Here is a tiny trained network, its code and every weight. The questions are about switching its units off for an input and a class, where a switched-off unit gives its printed mean instead of its output.

import numpy as np


def w(rows, s, z=0):
    codes = np.array(rows[::2]) - 128.0
    scale = np.full(codes.shape[1], s)
    scale[-1] = z or s
    return codes * scale


def f(y):
    return y / 2 * (1 + np.tanh(0.7978845608 * (y + 0.044715 * y**3)))


def log_softmax(a):
    a = a - a.max(-1, keepdims=True)
    return a - np.log(np.exp(a).sum(-1, keepdims=True))


def net(x, mask):
    res = np.array(x, float).reshape(1, 6) / 4 @ E
    y = f(res @ A[0][:, :-1].T + A[0][:, -1])
    res = res + np.where(mask, y, B[0][:, -1]) @ B[0][:, :-1]
    return log_softmax(res[-1] @ U[:, :-1].T + U[:, -1])


A, B = {}, {}
E = w([
[127,174,11,33,76,194],'x0',
[228,96,132,145,123,5],'x1',
[116,194,178,137,73,150],'x2',
[57,212,128,84,226,46],'x3',
[2,4,167,130,87,45],'x4',
[204,54,246,23,131,131],'x5',
],0.0066)
A[0] = w([
[86,104,110,157,102,148,5],'N1',
[93,104,205,107,133,134,213],'N2',
[86,238,81,161,106,97,134],'N3',
[185,116,221,141,147,125,231],'N4',
[90,82,160,148,181,55,153],'N5',
[179,126,72,145,122,149,104],'N6',
[94,91,158,142,174,66,141],'N7',
[41,130,63,100,116,153,218],'N8',
[73,117,89,142,104,163,69],'N9',
[168,125,109,57,164,82,112],'N10',
[115,140,107,176,154,101,250],'N11',
[159,119,249,70,112,162,233],'N12',
[134,55,132,155,56,93,203],'N13',
[168,125,109,58,166,82,116],'N14',
[133,55,139,154,48,91,193],'N15',
[173,69,166,149,147,141,118],'N16',
[133,58,129,156,63,94,212],'N17',
[170,141,93,148,106,159,104],'N18',
[131,71,145,145,47,94,133],'N19',
[95,90,154,146,180,62,135],'N20',
],0.011,0.0026)
B[0] = w([
[117,100,156,87,118,111,144],'N1',
[201,153,147,157,78,207,207],'N2',
[137,229,2,184,120,129,214],'N3',
[67,163,125,126,38,140,241],'N4',
[199,199,98,195,122,233,234],'N5',
[158,123,78,182,177,134,170],'N6',
[190,186,104,187,122,186,215],'N7',
[46,118,115,86,25,112,211],'N8',
[80,55,149,62,107,111,167],'N9',
[98,144,112,71,115,39,180],'N10',
[154,197,130,160,71,148,180],'N11',
[123,172,160,144,32,232,254],'N12',
[167,105,190,105,64,185,215],'N13',
[94,141,106,66,115,38,181],'N14',
[161,100,192,98,68,171,219],'N15',
[108,194,94,153,84,107,189],'N16',
[168,108,193,105,61,197,211],'N17',
[132,121,80,168,176,132,168],'N18',
[142,84,195,87,69,178,200],'N19',
[185,193,98,194,124,200,218],'N20',
],0.0086,0.0091)
U = w([
[169,95,121,94,247,42,93],'0',
[141,36,113,172,214,161,102],'1',
[136,118,172,136,169,154,1],'2',
[165,171,110,235,132,149,158],'3',
[127,101,202,78,98,144,141],'4',
[59,135,107,90,123,78,146],'5',
],0.013,0.0087)

Each question gives the input, the list of numbers given to net, and the class t.
The units are the neurons (one row each of A and B). Each row of codes is followed by its name. A weight is (code - 128) times the scale printed after its matrix; where a second scale follows, it is the last column's (A, B and U).
mask holds one flag per neuron, in row order. A switched-off neuron (its flag False) gives its mean, the last column of its row in B, instead of its output. The means were averaged over made-up inputs and are rounded, as every weight is.
A unit's drop is (log p(t) with every unit on - log p(t) with that unit switched off) / (log p(t) with every unit on - log p(t) with every unit switched off).
The circuit of an input: a set's keep is (log p(t) with only the set's units on - log p(t) with every unit switched off) / (log p(t) with every unit on - log p(t) with every unit switched off). Starting from the 12 units with the biggest drops (on a tie, the unit counted first), units are removed one at a time, each time the one whose removal leaves the highest keep (on an exact tie, the one counted first), for as long as the keep stays at least 0.8.
units of the circuit, in order: the units of the circuit, biggest drop first
unit that matters most: the unit with the biggest drop
k most important neurons: the k neurons with the biggest drops, biggest first
drop of u: that unit's drop, to one decimal
input [7,6,0,-6,-2,1], class 4: unit that matters most : N3
input [8,5,-5,7,-8,-3], class 5: units of the circuit, in order : [N14; N10]
input [-7,-7,6,-1,4,5], class 3: 2 most important neurons : [N2; N5]
input [8,-5,-3,5,-8,-1], class 5: 2 most important neurons : [N8; N5]
input [-6,1,-7,1,8,7], class 3: 2 most important neurons : [N5; N20]
input [3,0,0,7,0,-7], class 5: 2 most important neurons : [N8; N5]
input [8,1,-4,-3,1,-8], class 5: 2 most important neurons : [N8; N9]
input [3,-8,-6,0,5,0], class 5: drop of N13 : 0.2
input [8,7,1,3,6,-3], class 5: drop of N12 : 0.1
input [-7,-4,6,0,7,4], class 3: drop of N20 : 0.4
input [-3,-4,2,-8,-3,3], class 4: drop of N5 : 0.4
